[124 125 133 153 102 123 124] >> 124
[129 115  99 140 127 123] >> 129
[115 124 128 105 123 140] >> 115
[122 137 126 153 157 135] >> 122
[107 136 100 122 149 138] >> 107
[131 116 141 158 120 147] >> 131
[144 118 128 147 133 103] >> 144
[134 105 107 112 146 102 101] >> 134
[116 136 124 131 106 114 125] >> 116
[107 145 157 112] >> 107
---
[ 99 149 133 119 141]	133
[120 137  99 143 115]	99
[138 146 117 155 116]	117
[ 99 121 119 138 135]	119
[138 107 108 131 137]	108
[142 106 139 108 129]	139
[133 153 128 121 129]	128
[134 127 150 105 126]	150
---
[[ 99 131 136 123 132 130 118]
 [119 112 155 135 123 126 155]
 [130 143 132 129 108 135 132]] --> 119

[[130 132 115 126 112 139 121]
 [117 137 142 118 121 135 133]
 [151 120 122 136 134 129 128]] --> 117

[[129 148 120 140 133]
 [131 125 128 126 126]
 [122 102 148 106 129]] --> 131

[[102 130 143 135 135]
 [103 124 144 124 130]
 [104 121 143 117 126]] --> 103

[[124 139 135 125 137 126 124]
 [121 116 127 130 120 123 138]
 [123 122 130 103 132 147 123]] --> 121

[[103 133 126 117]
 [137 115 127 114]
 [106 131 118 133]] --> 137

[[136 148 135 111]
 [150 101 111 118]
 [143 157 110 139]] --> 150

[[131 115 120 134 132 130]
 [131 138 132 135 123 130]
 [131 144 128 135 129 153]] --> 131

[[121 148 119 119 121 104 141]
 [130 107 147 114 108 109 140]
 [113 113 125 137 127 149 117]] --> 130
---
[106 108 129 118 126 142 129] ⇒ 129
[151 141 128 158] ⇒ 128
[126 141 134 105] ⇒ 134
[124 106 107 141 114 121 139] ⇒ 107
[151 152 107 148] ⇒ 107
[115 150 140 128] ⇒ 140
[120 146 111 134 103] ⇒ 111
[125 145 149 155] ⇒ 149
---
125,145,141,140,121
146,129,154,134,110
-> 154, 110

118,124,151,128,103,145,108 -> 151, 103

156,120,146,131,129 -> 156, 120

136,149,134,103
130,127,143,99
-> 149, 99

149,128,140,120,141,116,133
149,111,125,146,130,122,121
150,130,124,114,125,141,139
-> 150, 111

99,122,125,110,140
157,133,129,148,111
-> 157, 99

128,140,151,105
132,127,147,106
133,133,127,130
-> 151, 105

123,140,155,122 -> 155, 122

118,125,135,151 -> 151, 118
---
Input:
[[124 119 125 109]
 [147 104 105 120]
 [148  99 114 137]]
Output: 119

Input:
[[111 134 157 110 131]
 [112 146 147 118 119]
 [151 136 107 107 149]]
Output: 134

Input:
[[142 136 116 115 145 144 140]
 [115 117 141 136 107 113 151]
 [133 116 150 150 114 134 127]]
Output: 136

Input:
[[133 147 138 107 137 140 115]
 [144 136 118 128 125 128 130]
 [128 140 106 128 136 145 118]]
Output: 147

Input:
[[149 128 128 131 129 118 122]
 [153 127 128 133 128 117 120]
 [150 127 127 132 127 117 121]]
Output: 128

Input:
[[113 102 119 106 112 149 112]
 [150 125 131 142 140 120 134]
 [120 132 107 145 119 127 118]]
Output: 102
---
[121 121 123 120 107 129] Answer: 129, 123
[109 133 121 127 154 137] Answer: 154, 137
[133 134 131 102 130] Answer: 134, 133
[102 141 155 140 115 109] Answer: 155, 141
[128 141 122 119 152  98 112] Answer: 152, 141
[113 143 101 112 132] Answer: 143, 132
---
[[115 113 115 150 147 136 107]
 [148 146 113 147 140 140 127]
 [112 108 148 149 147 139 109]] gives 136

[[120 114 124 156 118 131]
 [138 101 153 130 155 127]
 [113 135 123 115 119 118]] gives 118

[[111 112 121 109 114 133 110]
 [122 113 122 107 156 142 110]
 [147 116 116 118 113 123 117]] gives 133

[[115 131 106 101]
 [134 126 110 124]
 [134 115 123 135]] gives 106

[[143 141 114 123 129 142 120]
 [146 149 117 143 112 125 137]
 [143 141 114 117 107 146 112]] gives 142

[[122 141 111 149 138 118 130]
 [119 121 102 118 107 149 115]
 [117 146 117 119 146 129 131]] gives 118

[[138 125 150 136 109 130 137]
 [114 142 156 128 112 126 135]
 [117 158 115 128 127 153 121]] gives 130

[[133 127 133 144 128 139 134]
 [131 135 157 125 132  98 108]
 [119 126 133 120 148 113 123]] gives 139

[[150 130 140 131 120]
 [ 99 128 141 121 112]
 [105 130 123 130 114]] gives 131
---
138  136  142  118  109
132  156  122  126  108
==> 118

137  115  128  143  100  117 ==> 117

137  129  137  115  138  102  124 ==> 124

113  145  151  106 ==> 145

150  131  126  141  111 ==> 131

129  141  135  150  136 ==> 136
---
array([[109, 122, 133, 135, 119, 105, 128],
       [126, 126, 133, 136, 120, 121, 124]]) value 105

array([[122, 127, 122, 133, 124],
       [100, 142, 142, 115, 121],
       [146, 128, 137, 120, 136]]) value 115

array([[126, 130, 151, 133],
       [150, 129, 137, 129],
       [133, 130, 156, 130]]) value 137

array([[103, 149, 140, 155, 119, 142],
       [150, 151, 127, 107, 102, 131]]) value 119

array([[139, 122, 136, 121, 150],
       [124, 110, 114, 139, 138],
       [131, 108, 131, 126, 146]]) value 139

array([[134, 135, 115, 109, 120],
       [122, 123, 141, 148, 111],
       [107, 131, 132, 112, 149]]) value 148

array([[130, 131, 128,  98, 129],
       [132, 107, 127, 131, 125]]) value 98

array([[122, 120, 123, 127, 132, 115],
       [125, 140, 149, 155, 137, 114]]) value 132
---
[153 102 123 140 146] >> 123

[[128 127 119 134]
 [107 123 136 107]
 [133 132 124 128]] >> 132

[[150 106 126 116 127]
 [128 118 126 144 126]] >> 126

[117 157 126 123 120 139 138] >> 120

[[140 126 120 134 132 128]
 [142 120 128 141 113 108]
 [142 121 127 137 113 102]] >> 137

[[118 110 138 115 114 133]
 [107 103 129 150 108 144]
 [138 135 122 130 124 112]] >> 130
